152,118,128,126,121,151 Out: 126

140,101,130,115,129,129,142
115,148,116,110,121,146,150
Out: 129

134,133,129,127,126,123,131
131,135,119,134,125,105,133
Out: 126

125,119,104,130,129,128 Out: 130

98,116,131,138,123,132 Out: 138

117,139,114,128,146,105,111 Out: 146

149,124,105,155 Out: 124

129,134,123,128,127,125,127
128,119,121,127,128,147,129
127,157,131,127,128,122,128
Out: 127

130,149,127,123,120 Out: 127

132,140,141,137
146,147,152,157
146,145,149,152
Out: 140
---
[137 150 124 109 130] -> 124
[127 133 150 106 137 129 153] -> 137
[124 117 104 135 113] -> 104
[121 118 132 134 106 116 134] -> 106
[135 100 157 130 128 142 118] -> 128
[114 104 134 102 109 122] -> 102
[128 141 123 133 122 150] -> 133
[129 132 105 129] -> 132
---
[[131, 111, 141, 112, 106], [126, 114, 146, 120, 119]] 146
[[134, 130, 129, 133, 113, 116], [142, 128, 128, 132, 151, 129], [135, 130, 129, 128, 127, 126]] 132
[[141, 108, 125, 107, 147, 144], [142, 106, 133, 106, 150, 139], [123, 118, 124, 109, 143, 134]] 106
[[108, 133, 144, 100, 130, 142, 99], [133, 114, 126, 104, 128, 141, 111]] 128
[[120, 121, 120, 123, 106, 129, 132], [137, 137, 145, 133, 134, 118, 132]] 134
[[110, 101, 102, 112], [148, 107, 117, 121]] 107
[[134, 134, 144, 132, 128, 131], [124, 139, 134, 123, 123, 125], [125, 138, 129, 106, 123, 99]] 123
[[105, 119, 114, 130, 153, 104, 139], [153, 117, 144, 117, 133, 133, 153], [102, 100, 139, 115, 143, 149, 148]] 133
---
[[155 117 140 125 137]
 [153 120 150 134 158]
 [113 102 107 119 145]] → 120

[[130 112 149 122 148]
 [128 127 127 114 125]] → 127

[[123 105 133 121 128]
 [133 134 126 122 125]] → 134

[[123 137 151 122 142]
 [118 123 146 156 121]] → 123

[[118 144 125 138 116 151]
 [143 115 135 116 119 142]] → 115

[[102 135 154 100]
 [111 132 131 157]] → 132

[[148 107 127 134 112 150 153]
 [132 132 116 114 109 132 143]
 [113 151 148 129 117 137 124]] → 132

[[152 108 137 124 140 137]
 [146 122 129 141 125 131]
 [133 111 140 112 147 127]] → 122

[[143 142 148 113 109 153]
 [125 106 116 141 131 114]
 [111 113 133 124 116 121]] → 106

[[118 128 130 133 123 135]
 [129 127 126 129 131 103]] → 127
---
[[128 114 120 105]
 [142 140 112 136]
 [108 130 125 153]] -> 136

[[150 115 156 116]
 [127 122 134 139]] -> 139

[[130 128 120 115 122]
 [132 109 153 131 122]
 [134 139 132 135 122]] -> 122

[[129 147 154 130 130 112]
 [129 126 118 116 128 121]
 [122 143 132 139  99 135]] -> 121

[[102 146 109 130 105]
 [112 157 113 129 100]
 [103 156 118 129 106]] -> 100

[[132 106 127 116 125 143]
 [123 130 108 128 136 130]] -> 130

[[119 120 122 156]
 [121 119 120 155]
 [122 119 118 154]] -> 155

[[142 158 147 146]
 [144 136 135 149]
 [143 152 151 147]] -> 149
---
[[149 148 149 133 119 150 131]
 [154 141 111 136 127 128 118]
 [144 146 105 129 122 137 113]] ==> 119

[[128 121 149 146 130 114 130]
 [113 121 114 156 124 124 133]
 [105 121 106 146 119 124 130]] ==> 130

[[118 126 145 135 104 156 120]
 [140 136 110 136 142 121 118]
 [118 130 120 118 136 127 133]] ==> 104

[[154 118 126 136 125 129 137]
 [134 146 122 103 116 116 115]
 [147 123 125 133 134 109 143]] ==> 125

[[130 133 124 126 130 123 131]
 [124 125 136 151 143 140 129]
 [130 127 125 149 124 125 126]] ==> 130

[[123 126 123 128 130 129 138]
 [149 123 155 129 124 116 121]
 [131 141 144 129 104 121 122]] ==> 130

[[118 131 141 133 132 141 116]
 [137 117 120 120 129 106 139]
 [123 138 131 134 125 146 121]] ==> 132
---
[[133 147 136 130 108]
 [139 113 144 149 130]
 [124 138 115 144 135]] --> 113

[[110 122 107 102 124 138]
 [106 109  99 104 125 145]
 [126 105 126 120 120 129]] --> 109

[[117 126 143 119 112 113]
 [132 128 128 129 128 129]
 [121 130 145 138 157 138]] --> 128

[[124 123 133 123 139 127]
 [135 126 114 117 105 121]
 [120 120 131 141 127 126]] --> 126

[[136 123 138 123 123 126 135]
 [123 116 113 115 118 129 137]
 [121 130 127 107 112 141 124]] --> 116

[[143 111 129 124 132 124]
 [119 129 140 152 131 135]
 [126 132 120 121 127 118]] --> 129
---
array([[104, 125, 125, 151, 129],
       [140,  98, 136, 120, 132],
       [134, 133, 101, 118, 136]]) 125

array([103, 152, 112, 136, 139, 151]) 152

array([[129, 104, 142, 136, 112, 116],
       [135, 140, 137, 142, 133, 138]]) 104

array([[127, 120, 125, 151, 119],
       [137, 121, 139, 117, 124]]) 120

array([121, 130, 118, 112, 150, 135, 127]) 130

array([130, 131, 128,  99, 129, 122]) 131
---
Q:
[[108 126 103 123]
 [154 116 127 116]]
A: 108

Q:
[[131 121 130 131 134 119 129]
 [136 130 120 123 117 108 128]
 [134 128 117 122 118 106 129]]
A: 136

Q:
[[153 121 119 113]
 [127 109 110 121]
 [129 123 122 142]]
A: 127

Q:
[[139 117 110 123 127 129]
 [129 126 131 106 126 136]]
A: 139

Q:
[[114 132 140 115 110 126]
 [145 120 121 122 137 132]
 [139 122 107 128 128 131]]
A: 145

Q:
[[114 129 128 104 120]
 [125 144 127 104 129]
 [125 144 127 104 129]]
A: 125

Q:
[[124 122 150 141 105 147]
 [122 128 150 111 131 115]]
A: 124
---
[[116 112 144 138 104 151]
 [115 150 120 115 117 105]
 [100 147 106 126 105 150]] ans = 150

[[133 128 120 106 122]
 [139 132 121 126 122]
 [136 132 126 143 126]] ans = 126

[[117 132 108 128]
 [117 131 117 131]
 [149 129 152 133]] ans = 133

[[139 102 152 146 110 155 127]
 [147 141 135 134 130 132 132]
 [102 150 121 102 142 135 103]] ans = 103

[[137 125 127 131 121 116]
 [118 146 128 132 120 122]
 [119 123 147 130 122 104]] ans = 104

[[145 105 124 133]
 [143 107 130 130]
 [145 103 120 135]] ans = 135

[[138 147 114 113 115]
 [149 138 120 117 154]
 [153 130 114 128 122]] ans = 122
